Here is a tiny trained network, its code and every weight. The questions are about switching its units off for an input and a target symbol, where a switched-off unit gives its printed mean instead of its output.

import numpy as np


def w(rows, s, z=0):
    codes = np.array(rows[::2]) - 128.0
    scale = np.full(codes.shape[1], s)
    scale[-1] = z or s
    return codes * scale


def norm(h):
    return h / np.sqrt((h * h).mean(-1, keepdims=True) + 1e-5)


def f(y):
    return np.maximum(y, 0)


def softmax(a):
    e = np.exp(a - a.max(-1, keepdims=True))
    return e / e.sum(-1, keepdims=True)


def log_softmax(a):
    a = a - a.max(-1, keepdims=True)
    return a - np.log(np.exp(a).sum(-1, keepdims=True))


def net(x, mask):
    ids = ['ΘΛΞΠαβγδζμτω'.index(c) for c in x.split()]
    T = len(ids)
    res = E[ids] + P[:T]
    u = 0
    for l in range(3):
        q, k, v = (norm(res) @ M[l].T for M in (Q, K, V))
        z = softmax(np.where(np.tri(T) > 0, q @ k.T / 2**0.5, -1e9)) @ v
        res = res + np.where(mask[u], z, O[l][:, -1]) @ O[l][:, :-1]
        u += 1
        y = f(norm(res) @ A[l][:, :-1].T + A[l][:, -1])
        res = res + np.where(mask[u : u + 4], y, B[l][:, -1]) @ B[l][:, :-1]
        u += 4
    return log_softmax(norm(res)[-1] @ U[:, :-1].T + U[:, -1])


Q, K, V, O, A, B = {}, {}, {}, {}, {}, {}
E = w([
[157,103,6,156,119],'Θ',
[201,7,142,199,229],'Λ',
[184,140,111,216,144],'Ξ',
[163,142,128,202,139],'Π',
[194,161,139,102,14],'α',
[208,26,141,25,179],'β',
[38,194,248,96,64],'γ',
[145,139,190,215,134],'δ',
[81,43,38,157,141],'ζ',
[102,146,117,123,166],'μ',
[103,54,59,120,124],'τ',
[113,95,183,177,112],'ω',
],0.018)
P = w([
[3,134,106,176,211],'0',
[35,130,136,156,202],'1',
[57,120,148,168,164],'2',
[78,124,146,147,150],'3',
[72,111,150,144,139],'4',
[70,111,143,130,151],'5',
[62,106,138,113,142],'6',
[58,101,119,113,141],'7',
[75,106,98,141,97],'8',
[83,102,94,136,84],'9',
[57,86,69,129,81],'10',
[104,84,54,149,101],'11',
],0.0037)
Q[0] = w([
[184,64,168,145,29],'L0H0',
[135,47,2,31,228],'L0H0',
],0.0077)
K[0] = w([
[206,87,237,156,17],'L0H0',
[144,63,2,82,202],'L0H0',
],0.0095)
V[0] = w([
[167,117,209,198,1],'L0H0',
[95,119,110,132,200],'L0H0',
],0.0084)
O[0] = w([
[93,147,66,99,249,252],'L0H0',
[131,92,149,163,66,98],'L0H0',
],0.013,0.0018)
A[0] = w([
[101,155,71,2,86,4],'L0N0',
[31,80,91,187,88,73],'L0N1',
[115,121,211,52,107,238],'L0N2',
[66,98,126,116,154,182],'L0N3',
],0.01,0.0034)
B[0] = w([
[190,163,67,66,94,207],'L0N0',
[121,190,86,129,2,254],'L0N1',
[151,107,236,134,104,237],'L0N2',
[138,117,88,212,109,234],'L0N3',
],0.0096,0.0035)
Q[1] = w([
[180,168,252,117,236],'L1H0',
[80,84,31,81,108],'L1H0',
],0.012)
K[1] = w([
[221,22,152,254,212],'L1H0',
[32,205,52,14,135],'L1H0',
],0.0078)
V[1] = w([
[137,221,253,150,165],'L1H0',
[20,150,233,203,87],'L1H0',
],0.0045)
O[1] = w([
[10,91,93,76,113,65],'L1H0',
[59,152,185,83,145,9],'L1H0',
],0.012,0.0013)
A[1] = w([
[208,219,106,10,174,1],'L1N0',
[119,2,112,181,117,47],'L1N1',
[105,150,108,227,43,192],'L1N2',
[90,210,155,56,93,56],'L1N3',
],0.0085,0.0031)
B[1] = w([
[102,157,67,55,82,200],'L1N0',
[71,62,87,126,116,197],'L1N1',
[70,161,184,110,165,254],'L1N2',
[169,2,65,188,109,154],'L1N3',
],0.012,0.0058)
Q[2] = w([
[147,252,117,201,96],'L2H0',
[138,223,133,173,167],'L2H0',
],0.011)
K[2] = w([
[125,208,77,4,107],'L2H0',
[166,190,63,90,167],'L2H0',
],0.012)
V[2] = w([
[178,115,4,49,220],'L2H0',
[223,101,73,34,146],'L2H0',
],0.0038)
O[2] = w([
[1,23,201,98,3,40],'L2H0',
[108,109,198,146,84,3],'L2H0',
],0.0043,0.00073)
A[2] = w([
[47,10,149,192,154,91],'L2N0',
[134,203,134,129,72,13],'L2N1',
[31,152,147,119,224,2],'L2N2',
[29,202,144,140,146,127],'L2N3',
],0.012,0.0032)
B[2] = w([
[177,159,73,140,193,254],'L2N0',
[161,146,155,128,192,161],'L2N1',
[145,182,142,142,251,205],'L2N2',
[126,67,149,85,202,195],'L2N3',
],0.016,0.0084)
U = w([
[76,173,175,122,228,176],'Θ',
[203,56,54,208,189,59],'Λ',
[216,249,141,190,111,76],'Ξ',
[129,112,57,221,28,163],'Π',
[163,195,77,21,77,176],'α',
[187,24,156,69,100,139],'β',
[125,126,125,134,105,73],'γ',
[124,120,118,140,105,76],'δ',
[136,125,123,139,108,64],'ζ',
[62,189,232,113,68,254],'μ',
[1,40,114,97,113,162],'τ',
[44,129,137,224,118,104],'ω',
],0.0092,0.005)

Each question gives the input, a string of symbols that net reads in full, and the target symbol t.
The units are the heads (2 rows each of Q, K, V and O) and the neurons (one row each of A and B). Each row of codes is followed by its name. A weight is (code - 128) times the scale printed after its matrix; where a second scale follows, it is the last column's (O, A, B and U).
mask holds one flag per unit, layer by layer, with each layer's heads first. A switched-off unit (its flag False) gives its mean, the last column of its rows in O or B, instead of its output. The means were averaged over made-up inputs and are rounded, as every weight is.
A unit's drop is (log p(t) with every unit on - log p(t) with that unit switched off) / (log p(t) with every unit on - log p(t) with every unit switched off).
The circuit of an input: a set's keep is (log p(t) with only the set's units on - log p(t) with every unit switched off) / (log p(t) with every unit on - log p(t) with every unit switched off). Starting from the 12 units with the biggest drops (on a tie, the unit counted first), units are removed one at a time, each time the one whose removal leaves the highest keep (on an exact tie, the one counted first), for as long as the keep stays at least 0.8.
circuit, biggest first: the units of the circuit, biggest drop first
unit that matters most: the unit with the biggest drop
top k neurons: the k neurons with the biggest drops, biggest first
top k neurons in layer l: the k neurons of layer l with the biggest drops, biggest first
drop when u is switched off: that unit's drop, to one decimal
input α ω Θ α Ξ Θ α τ α γ τ ζ, target τ: circuit, biggest first	(L1H0)
input α Λ τ α δ τ, target Π: circuit, biggest first	(L0H0; L0N1)
input β Λ Λ ω μ ζ, target ω: top 4 neurons	(L1N2; L0N1; L2N2; L1N0)
input Π Λ Θ μ Ξ, target Θ: circuit, biggest first	(L1N2; L2N0)
input Θ Ξ β Π α Θ τ, target Π: circuit, biggest first	(L0N1; L0H0)
input α β γ α β Θ γ Θ, target τ: circuit, biggest first	(L1N2; L1H0; L2N2; L0H0)
input β ω α β γ τ, target τ: circuit, biggest first	(L1H0; L0H0)
input τ μ ω τ β Θ Θ δ τ, target μ: top 2 neurons in layer 0	(L0N1; L0N0)
input τ Θ Θ, target Ξ: top 2 neurons	(L1N2; L2N1)
input ζ α τ α γ ω τ, target τ: top 3 neurons	(L1N2; L0N1; L1N3)
input Ξ ω τ, target μ: top 2 neurons	(L0N1; L2N0)
input Π γ μ ω ω α Ξ Λ β Λ α ζ, target Π: top 2 neurons in layer 0	(L0N1; L0N2)
input ω β γ γ Θ Θ α α Λ δ γ, target Λ: top 2 neurons in layer 1	(L1N3; L1N2)
input δ Λ Θ ζ Θ τ β γ γ, target Λ: top 3 neurons	(L1N3; L1N2; L0N0)
input Λ Π γ Θ β Ξ ζ γ Θ, target τ: unit that matters most	L1H0
input τ Ξ Θ Λ Π Ξ Λ ω Ξ ζ, target ω: top 2 neurons	(L0N1; L1N2)
input ω Ξ γ γ δ α μ Ξ Π Ξ Θ Θ, target Π: top 3 neurons in layer 0	(L0N2; L0N3; L0N1)
input Λ ω Θ Ξ Θ, target Ξ: drop when L1N2 is switched off	0.4
input Π α Λ ω ζ, target Π: drop when L2N2 is switched off	0.1
input Π δ δ α Θ, target Π: drop when L1H0 is switched off	0.5
input γ Θ α β δ δ Θ Ξ Ξ μ, target μ: top neuron	(L1N2)
